In the rows, 128 means zero.
Each row of numbers belongs to one of the nodes below and depends on some of the facts about them. Some rows are named. Which node is each other row?

There are 4 kinds of fact about the nodes: λ, Ψ, ω, Π.
λ: refers to; Ψ: points at; ω: uses; Π: is of sort
gustun: λ flaste; ω dregepe, klidrum, skudrugen; Π a
fluflor: λ guten; Ψ sebrik, pluzoflik, betem; Π b
naklin: Ψ begen; Π a
flofibal: Ψ sutruk; ω laru, skudrugen; Π b
stusko: Π c
greklar: λ fletrul; Ψ stuvi, gonu; Π d
lenar: Ψ groflus; Π b
skager: Π c
faskites: Ψ nusta, mafle, lobul; Π d
sebrim: λ flugin; Ψ dabu; Π c
dregepe: λ bralu; Π b
dritru: λ papul; ω vubrek; Π d
trofis: Π b
relel: ω vegi; Π b
daner: λ vaplun; Π a
begen: λ grabun; Π b
gratrosken: Π b
grumek: Ψ gustun; Π d
brigrom: λ lugron; Ψ grase, klizur; Π c
klizur: ω laklek; Π c
plodrin: ω brepunon, bufo, klavel; Π c
flapek: ω dredofla, gonu; Π a
brasker: Π b
vegi: Ψ skife, stemok; Π c
nustidras: λ sagredru; ω naple; Π a
vikom: Π c
stemok: λ botak; Π d
lofluvem: Π d
gestik: Ψ klizar; Π a
bralu: λ trofis; Π a
mafes: ω dregepe; Π a
skudrugen: λ bufo; ω plibek; Π a
luflo: λ stasu; Ψ laplek, forumem, skager; Π b
noplun: Ψ mafes, tifer; Π b
rifol: λ klidrum; Π b
kalos: Π a
gegel: ω vubrek; Π b
bremem: Π b
lagonak: λ gestik; Ψ fletrul; ω dritru; Π b
grukom: λ steske; Π a
brepunon: Π d
roflakan: Π d
dabu: λ brigrom; Π b
trivo: λ mafle; Ψ rutrotres, saplur; Π d
bosu: λ flapek; Ψ truplon, mafle; Π a
nastebres: λ gegel; ω fogil; Π a
plezi: Ψ gruskadom; Π a
gupor: λ flepa; Π b
gredu: Ψ begen, lofluvem; ω forumem, gradubrek; Π a
skabal: Ψ bufo, likam; Π c
skife: Π c
klogu: Ψ lofluvem, relel; ω plodrin; Π d
pibem: ω dredofla, vegi, klavel; Π d
serus: Π a
flaste: λ klufu; Ψ dregepe, truplon, gritik, pluzoflik; Π a
vepa: λ lagonak; Π a
rutrotres: Π b
fletrul: λ begen; Π c
vaplun: λ grukom; Ψ bafu, brasker, skapom; ω naple; Π b
steske: λ gustun; Π a
sebrik: Π a
kabragim: Ψ brazul, plavon, brepunon, vola, skife, stusko; Π c
gritik: λ laklek; Π a
kiplol: λ plistun; ω dregepe, forumem; Π a
stuvi: λ grisuvim; Π b
kinubon: λ zibrul; Ψ gruskadom; Π a
drasta: λ daner; Π b
grisuvim: λ gruskadom; Π b
ruskis: λ trivo; Π b
sagredru: λ skife; Π a
grubre: λ vegi; Ψ bristuru, flapek; Π a
klidrum: ω naple; Π c
bristuru: Π a
papul: λ dregepe; ω bufo, likam; Π d
droplur: λ likam; ω plibek; Π d
mafle: λ stuvi; Π a
ranol: Ψ nustidras, ruskis; Π a
laplek: Π b
gramel: Ψ brepunon, saplur, bralu, fletrul; Π d
vola: Π d
brogrenok: λ kabragim; Ψ gegel; ω naple; Π d
grabun: λ tistus; Π a
klirim: Ψ dresa, nustidras, skager; ω naple; Π a
plavon: λ pesoler; ω naple; Π a
likam: λ grubre; Π d
betem: Π b
forumem: ω dregepe, likam, naple; Π a
voklur: Ψ gritik, bralu, gonu; Π b
finum: Π c
groflus: λ plavon; Π c
bafu: ω mazu, dregepe; Π a
nasuk: λ tifer; Π b
klavel: Ψ dritru, kalos, skigran; ω klidrum, likam; Π a
kleses: Ψ bufo; ω saplur; Π c
pesoler: λ gramel; Ψ serus, sebrik, skife, kalos, gestu; Π b
truplon: Π b
fliskidus: ω plistun, brepunon; Π b
sutruk: Π a
flugin: λ gritik; Ψ dabu, nustidras; Π b
lugron: λ roflakan; Π b
bage: λ nasuk; Π a
klizar: λ gonu; Π c
tiku: Ψ rutrotres, grukom, sagredru, naple; Π a
plibek: ω klidrum, laklek; Π a
rakla: Ψ brepunon, naple; Π b
laru: λ sebrim; Π a
nopli: Ψ flapek, bruklu, lobul; ω plibek; Π a
miplidrin: λ fluflor; ω mafes, sutruk; Π c
plotum: λ ruskis; ω forumem; Π c
gefu: ω mafes, likam; Π a
gonu: ω naple; Π b
skapom: λ fliskidus; Π a
skelu: ω naple; Π a
pilas: λ bruklu; Π a
pebrik: λ stemok; Π d
siskon: λ gupor; ω naple; Π b
gestu: λ vikom; Π a
nusta: Π a
bruklu: λ brafluti; Π c
skigran: Π d
ropu: Ψ roflakan, forumem; Π b
fibutro: λ drasta; ω gradubrek; Π b
vubrek: λ sutruk; Ψ siskon, brazul, bremem, skager; ω brepunon, sutruk, naple; Π b
fogil: Π a
grase: Π a
saplur: ω lagonak; Π a
flepa: λ stenu; Ψ roflakan; Π a
laklek: λ plotum; ω plodrin; Π d
gruskadom: Π c
brazul: ω plavon, dregepe, naple; Π a
plaper: Ψ skudrugen, roflakan; Π a
zibrul: λ flubra; Ψ guten, bafu, skife, skelu; Π a
rebrer: ω dregepe, klogu; Π d
tistus: λ vepa; Ψ bage, bremem; Π d
pluzoflik: Π b
dresa: Π a
brafluti: λ groflus; Ψ dredofla, plodrin, finum; Π a
klufu: λ skigran; Ψ dabu, sebrik, bristuru; Π c
plistun: λ pilas; Ψ plodrin, gratrosken, fliskidus; Π b
naple: Π b
guten: λ bosu; Π a
foflibrus: Ψ rutrotres, bruklu; ω skudrugen; Π a
vebe: λ gradubrek; ω likam; Π c
stupok: λ betem; Ψ dresa, grase, klidrum; Π a
tifer: λ vebe; Π a
stenu: λ dritru; Π a
botak: λ serus; Π d
flubra: λ mafes; Π c
dredofla: λ dabu; Π d
gedres: λ fogil; Ψ brasker; Π d
lobul: λ brogrenok; Π c
mazu: λ ranol; ω vaplun; Π a
bufo: λ bage; ω dregepe, brasker, naple; Π a
gradubrek: λ nustidras; Ψ dresa, siskon, sebrik, betem; ω naple; Π a
stasu: λ fibutro; Ψ bremem; ω siskon, klogu; Π b

Known rows:
botak: [108 123 132 172 120 122 129 132 152 147 121 133 172 120 121 144 124 104
 138 130 160 143 105 133 143  96 102 110 127 116 124 102 107 132 132 171
 132 125 113 156 119 128 136 146 134 125 101]
pluzoflik: [131 120 108 115 129 124 151 120 129 122 116 130 133 109 131 148 119 126
 140 118 116 113 141 153 117 123 110 115 135 154 130 139 135 113 122 119
 106 157 121 139 138 112 149 141 142 135 124]
steske: [186  99 100 139 165 140  99 167 104 165 132 111 116 101 133 130 136 109
 129 190 144 104 104 166  99 153 104 102 136  69  99 129 135 127 147 102
 117  86 152 156 165 117 121 127 147 133 129]
grumek: [111 120 131 173 118 124 129 132 151 146 127 133 171 122 121 145 123 101
 130 128 163 143 108 141 147  95 103 109 128 115 126 100 107 133 137 171
 133 121 113 156 117 130 133 145 132 127  97]
tifer: [133 120  99 144 136 122 121 115 131 151 118 121 120 109 124 146 154 119
 112 117 126 124 118 133 103 141 119 108 137 125 113 111 135 128 141 138
 126 141 133 117 116 108 120 138 135 125 125]
noplun: [143 117 100 129 129 137 146 117 120 120 126 128 133 118 135 147 120 107
 135 126 123 111 144 153 125 115 120 107 140 154 134 132 139 108 135 123
 117 157 125 139 126 117 142 142 130 132 120]
brepunon: [112 148 127 154 104 150 139 169 137 155 127 159 178 102 110 134 104 130
 130 105 137 142 112 121 131 113  94  99  99 115 136 121  65 169 136 143
 131 134 103 131 129 128 143 153 130 138 139]
rakla: [135 125 101 135 127 138 152 123 117 122 141 126 131 116 129 144 121 104
 133 125 126 111 146 155 130 121 117 108 141 152 134 145 139 119 131 122
 115 161 121 138 138 116 152 138 138 135 120]
gramel: [128 123 138 186 113 123 129 154 136 146 152 120 169 120 114 144 126  92
 130 143 158 139 115 141 151  92 113 121 116 104 123 120 102 144 124 162
 132 132 113 176 140 139 133 135 149 130  83]
naple: [152 113  94  99 121 167 139 142  99 101 116 137 142  96 133 144  74 145
 111  64 110 100 148 124 110 146 115  94 109 160 130 145 103 159 138  94
 123 175 103 139 167 131 132 132 146 145 127]
siskon: [121 114 113  99 125 157 152 101 127 103 104 139 135 112 138 136 101 141
 129  84 122 108 133 149 121 124  84 121 136 160 135 121 126 136 142 116
  98 158 108 118 119 117 131 134 140 136 169]
plavon: [148 111 119 140 123 144 122 126 116 129 132 107 121 109 116 135 134 126
 106  96 130 110 123 131 104 139 102 125 122 117 113 119 120 165 141 120
 116 160 119 129 124 121  91 116 154 129 151]
dresa: [132 118 111 142 138 112 127 119 130 146 108 125 120 105 122 152 159 129
 123 107 119 127 117 139 102 133 115 110 137 124 108 109 130 136 130 124
 120 136 138 117 125 104 122 131 148 127 123]
vola: [102 122 134 173 120 120 140 139 154 148 131 133 167 117 114 139 126 106
 142 121 166 143 107 141 145 102  96 106 128 114 125 109 102 145 131 167
 129 127 113 152 123 126 145 141 149 117 112]
truplon: [133 123 105 115 128 126 149 116 131 128 115 128 133 109 134 149 117 121
 137 121 114 111 137 148 120 125 111 117 135 152 128 146 139 106 124 122
 109 155 119 140 137 113 150 144 140 140 121]
brigrom: [144 122 103 125 133 131 144 115 114 110 132 120 136 106 128 156 140 124
 134 119 117 116 141 151 109 125 123 104 138 149 125 127 143 116 147 118
 118 151 138 122 124 107 137 137 140 136 117]
grisuvim: [149 135 121 146 105  96 170 115 139 118 127  87 158 137  98 178 139 116
 124  64  84 112 170 111 116  70 163 118 110 201 146 141 125 134  75 130
 124 251 120 164  94 123 107 143 132 119  84]
mazu: [125 115 106 134 130 142 114 102 124 129 117 122 125 115 128 138 137 129
  98  93 130 115 117 131 114 141 102 117 135 127 114 101 129 143 155 138
 120 147 120 113 111 117 100 127 135 130 145]
nusta: [130 125 103 142 134 117 117 115 130 149 118 122 119 103 123 148 151 122
 111 119 120 124 119 133 110 142 118 115 134 123 108 118 133 126 135 136
 125 136 130 122 124 110 124 133 137 138 114]

Name these rows:
No name comes twice in this set of rows, the named rows included.
[147 115 118 119 123 143 142 102 114 109 126  99 140 105 131 141 123 124
 133 117 131 105 134 136 104 120 112 124 140 141 128 141 145 121 151 122
 110 165 131 130 121 119 114 135 142 135 145] => vebe
[162 118 106 157 132 123 117 133 118 148 132 107 123 111 118 150 154 106
 113 129 122 119 125 137 107 129 136 114 127 118 112 118 133 135 128 124
 130 148 140 141 127 114 108 130 139 126 110] => gestik
[108 111 157 166 109 130 132 111 149 142 120 114 178 122 128 128 118 104
 139 131 167 134 101 131 149  82  88 137 133 105 129 105 111 136 140 173
 120 131 112 161 106 136 117 143 137 123 125] => pibem
[150 115 110 158 132 121 120 128 113 139 129 118 122 111 122 154 160 112
 111 121 113 124 124 142 109 128 131 116 131 119 111 104 130 141 129 121
 126 139 141 131 128 113 115 125 142 131 110] => ranol
[152 115 109 140 126 143 157 132 108 114 143 123 130 114 128 148 128 105
 135 121 126 113 148 165 124 112 123 110 141 150 136 132 133 130 125 111
 111 162 127 143 138 118 147 132 146 126 118] => pesoler
[ 90 144 145 200  82  94 148 115 156 134 144 117 177 127  98 162 143 101
 117  76 132 152 133 106 151  73 141 132 109 155 136 115 100 147 107 185
 146 189 100 162  99 134 125 142 138 129  70] => trivo
[ 80 131 126 172 119 125 129 116 146 147 127 150 172 121 126 142 122 108
 128 121 161 147 104 142 160 104  93 111 139 119 126  97 107 132 150 186
 130 113 108 131 113 128 148 149 130 131 101] => greklar
[164 110 115 138 126 141 118 125 118 137 115 104 127 104 124 138 135 125
 107 105 121 111 121 115  98 134 120 119 120 117 114 118 120 153 135 116
 123 157 134 137 127 122  95 125 138 129 136] => mafes
[152 106 131 131 126 137 117 117 135 124 110 104 122 111 121 140 139 137
 111 102 120 113 114 132  99 126 100 137 119 114 112 107 127 150 128 117
 107 152 126 143 114 119  81 117 151 133 158] => nustidras
[120 124  94 147 133 124 118 109 124 148 124 132 120 113 127 144 154 118
 104 112 127 127 122 139 116 139 117 104 145 129 113 102 135 127 150 145
 127 134 131 103 111 108 127 140 125 128 123] => kinubon

The same nodes again, as new rows of numbers:
Some nodes and their rows:
klidrum: [138 146  92 139 120 124 142 115 116 140 147 158 120]
plotum: [169 137 100 108 141 141 137 123 119 111 140 168 134]
vaplun: [ 95 138  88 137 141 101 111 132 118 176 134 189 120]
tifer: [144 137 113 117 137 117 114 102 114 146 116 167 148]
flaste: [121 148 138 151 115 115 121 135 123 189  97 135 178]
plistun: [128 134  94 115 166 118 112 126 134 152 115 202 137]
nopli: [128 145 112 121 126 121 100 117 111 139 103 150 124]
zibrul: [129 143 130 117 139 119 110 107 124 151 110 158 146]
lofluvem: [149 147  95 117 148 115 121 119 130 141 124 177 144]
plezi: [127 144 130 114 140 119 113 108 123 149 108 158 142]
faskites: [133 151 108 119 151 117 117 123 140 145 119 168 142]
rakla: [133 137  96 109 166 118 115 129 136 154 113 197 132]
rutrotres: [148 133  80  98 167 116 120 127 129 153 117 197 133]
gestu: [140 138 110 115 142 116 110  98 110 143 120 167 151]
sutruk: [152 136 114 118 132 118 116 105 117 151 112 167 146]
laklek: [153 145  70 101 140 143 111 124 112 112 122 208 137]
forumem: [140 117 129 121 105 115 116 125 101 146 132 178 144]
grase: [144 138 116 120 136 117 113 100 113 148 116 168 150]
noplun: [133 134  98 113 163 118 113 127 137 154 113 201 135]

Name these rows:
No name comes twice in this set of rows, the named rows included.
[154 141 100 117 146 115 118 124 128 142 128 174 148] => likam
[146 134 111 122 135 121 106  94 121 152 120 155 156] => sebrik
[164 118 102 106 155 114 118 139 129 158 129 200 148] => dregepe
[146 126 125 110 127 114 103 121  96 140 134 159 150] => kiplol
[123 132  70 117 146 121 111 115 108 157 146 237 126] => siskon
[145 147 101 131 155 117 137 111 122 126 137 144 146] => klizar
[140 136 127 149 102 111 114 147  99 178 111 137 167] => gustun
[144 154 113 115 145 118 122 128 145 151 113 160 135] => gramel
[120 119  94 132 152 115 125 132 138 138 102 225 136] => ropu
[145 140 106 112 126 117 107 116 101 140 113 157 129] => saplur
[149 128  76 114 150 117 110 134 117 147 120 206 126] => relel
[153 129 126 112 121 116 107 123 102 146 125 155 144] => bafu
[156 139 108 133 164 113 110 122 113 158 124 250 142] => bremem
[144 142  92 129 121 119  99 111  95 132 105 166 122] => plibek
[130 134  72 101 153 120 126 114 126 165 134 222 130] => naple

